Here is a tiny trained network, its code and every weight. The questions are about switching its units off for an input and a class, where a switched-off unit gives its printed mean instead of its output.

import numpy as np


def w(rows, s, z=0):
    codes = np.array(rows[::2]) - 128.0
    scale = np.full(codes.shape[1], s)
    scale[-1] = z or s
    return codes * scale


def f(y):
    return y / 2 * (1 + np.tanh(0.7978845608 * (y + 0.044715 * y**3)))


def log_softmax(a):
    a = a - a.max(-1, keepdims=True)
    return a - np.log(np.exp(a).sum(-1, keepdims=True))


def net(x, mask):
    res = np.array(x, float).reshape(1, 6) / 4 @ E
    y = f(res @ A[0][:, :-1].T + A[0][:, -1])
    res = res + np.where(mask, y, B[0][:, -1]) @ B[0][:, :-1]
    return log_softmax(res[-1] @ U[:, :-1].T + U[:, -1])


A, B = {}, {}
E = w([
[127,129,126,127],'x0',
[55,145,223,221],'x1',
[73,144,38,165],'x2',
[127,127,127,130],'x3',
[124,255,115,75],'x4',
[4,79,122,76],'x5',
],0.0058)
A[0] = w([
[131,72,131,171,36],'neuron 0',
[174,84,212,58,217],'neuron 1',
[96,140,156,174,117],'neuron 2',
[54,152,158,109,72],'neuron 3',
[104,209,145,82,67],'neuron 4',
[155,80,117,181,30],'neuron 5',
[158,88,95,78,158],'neuron 6',
[143,41,103,172,132],'neuron 7',
[150,35,120,159,81],'neuron 8',
[95,146,138,108,62],'neuron 9',
[101,113,59,200,79],'neuron 10',
[104,148,11,196,254],'neuron 11',
[177,133,179,103,88],'neuron 12',
[184,148,117,183,66],'neuron 13',
[117,209,135,96,64],'neuron 14',
[55,151,172,164,163],'neuron 15',
[69,104,134,79,93],'neuron 16',
[135,131,105,51,164],'neuron 17',
[131,34,116,160,98],'neuron 18',
[203,157,116,194,97],'neuron 19',
[78,152,159,167,72],'neuron 20',
[150,102,218,70,54],'neuron 21',
[137,154,105,181,91],'neuron 22',
[70,95,167,52,84],'neuron 23',
[114,170,204,175,75],'neuron 24',
[141,123,96,71,35],'neuron 25',
[68,109,121,76,129],'neuron 26',
[119,108,129,163,75],'neuron 27',
[67,82,140,66,77],'neuron 28',
[163,93,90,100,111],'neuron 29',
[106,149,156,171,171],'neuron 30',
[51,117,144,66,36],'neuron 31',
[92,204,125,110,142],'neuron 32',
[104,125,37,198,72],'neuron 33',
],0.011,0.0043)
B[0] = w([
[172,165,110,109,136],'neuron 0',
[84,138,237,119,215],'neuron 1',
[157,104,119,92,156],'neuron 2',
[133,129,129,135,155],'neuron 3',
[150,221,87,136,152],'neuron 4',
[187,164,119,143,133],'neuron 5',
[180,83,115,68,184],'neuron 6',
[114,202,78,129,191],'neuron 7',
[171,214,80,117,174],'neuron 8',
[160,147,128,138,121],'neuron 9',
[150,163,200,112,158],'neuron 10',
[107,113,232,129,254],'neuron 11',
[149,131,187,149,141],'neuron 12',
[169,105,120,164,140],'neuron 13',
[155,201,86,146,147],'neuron 14',
[146,89,112,82,203],'neuron 15',
[152,112,132,165,158],'neuron 16',
[154,108,122,88,181],'neuron 17',
[130,196,80,127,182],'neuron 18',
[170,75,120,186,165],'neuron 19',
[175,119,133,93,152],'neuron 20',
[184,186,241,121,147],'neuron 21',
[174,123,159,132,131],'neuron 22',
[150,124,139,167,164],'neuron 23',
[197,102,124,71,163],'neuron 24',
[211,125,125,99,134],'neuron 25',
[150,97,138,152,174],'neuron 26',
[159,140,127,115,126],'neuron 27',
[168,110,137,164,166],'neuron 28',
[164,105,115,90,159],'neuron 29',
[134,100,114,92,169],'neuron 30',
[169,131,130,184,154],'neuron 31',
[138,203,122,127,171],'neuron 32',
[188,166,253,116,163],'neuron 33',
],0.025,0.0061)
U = w([
[105,199,113,152,108],'0',
[74,142,199,140,66],'1',
[136,78,127,250,99],'2',
[86,127,148,129,252],'3',
[112,96,122,78,61],'4',
[80,129,146,141,254],'5',
[1,108,96,160,97],'6',
[48,98,50,166,84],'7',
],0.011,0.0099)

Each question gives the input, the list of numbers given to net, and the class t.
The units are the neurons (one row each of A and B). Each row of codes is followed by its name. A weight is (code - 128) times the scale printed after its matrix; where a second scale follows, it is the last column's (A, B and U).
mask holds one flag per neuron, in row order. A switched-off neuron (its flag False) gives its mean, the last column of its row in B, instead of its output. The means were averaged over made-up inputs and are rounded, as every weight is.
A unit's drop is (log p(t) with every unit on - log p(t) with that unit switched off) / (log p(t) with every unit on - log p(t) with every unit switched off).
The circuit of an input: a set's keep is (log p(t) with only the set's units on - log p(t) with every unit switched off) / (log p(t) with every unit on - log p(t) with every unit switched off). Starting from the 12 units with the biggest drops (on a tie, the unit counted first), units are removed one at a time, each time the one whose removal leaves the highest keep (on an exact tie, the one counted first), for as long as the keep stays at least 0.8.
circuit, biggest first: the units of the circuit, biggest drop first
unit that matters most: the unit with the biggest drop
k most important neurons: the k neurons with the biggest drops, biggest first
drop of u: that unit's drop, to one decimal
input [5,-8,-8,-1,4,-2], class 1: 4 most important neurons -> (neuron 1; neuron 21; neuron 12; neuron 15)
input [-2,8,6,-1,-4,4], class 4: unit that matters most -> neuron 15
input [7,6,-2,-3,-7,5], class 0: circuit, biggest first -> (neuron 18; neuron 8)
input [-2,8,-4,7,6,-3], class 4: circuit, biggest first -> (neuron 24; neuron 15)
input [-8,7,-3,3,7,8], class 2: circuit, biggest first -> (neuron 31; neuron 23)
input [7,-5,6,-6,-7,5], class 0: 3 most important neurons -> (neuron 7; neuron 18; neuron 8)
input [2,4,8,-4,-6,-6], class 1: 3 most important neurons -> (neuron 11; neuron 33; neuron 10)
input [1,4,0,3,7,4], class 0: 2 most important neurons -> (neuron 4; neuron 32)
input [1,-4,-1,5,-8,-7], class 0: 2 most important neurons -> (neuron 8; neuron 7)
input [-4,1,-7,5,-7,0], class 0: circuit, biggest first -> (neuron 8; neuron 18)
input [-1,0,-6,-3,7,-3], class 0: 4 most important neurons -> (neuron 11; neuron 4; neuron 14; neuron 32)
input [3,-1,-6,-6,-8,3], class 0: circuit, biggest first -> (neuron 8; neuron 18)
input [4,1,-4,5,-7,-5], class 0: circuit, biggest first -> (neuron 8; neuron 7)
input [0,-4,-8,0,0,-4], class 1: circuit, biggest first -> (neuron 1)
input [-6,7,-5,-4,2,3], class 4: 3 most important neurons -> (neuron 24; neuron 15; neuron 11)
input [-6,-4,-7,0,-2,-4], class 1: 3 most important neurons -> (neuron 1; neuron 21; neuron 12)
input [-6,-4,2,6,-6,-7], class 2: 3 most important neurons -> (neuron 19; neuron 13; neuron 32)
input [8,-5,8,6,-1,-1], class 1: 2 most important neurons -> (neuron 11; neuron 33)
input [3,3,-1,-3,0,-6], class 2: 2 most important neurons -> (neuron 19; neuron 13)
input [-4,6,7,-5,1,-8], class 2: circuit, biggest first -> (neuron 19)
input [-1,8,1,-1,7,5], class 4: 2 most important neurons -> (neuron 15; neuron 24)
input [-2,0,-7,-7,-2,6], class 1: drop of neuron 21 -> 0.6
input [6,-1,-1,3,2,8], class 2: drop of neuron 7 -> 0.0
input [-2,8,-2,-8,4,-5], class 4: drop of neuron 24 -> 0.3
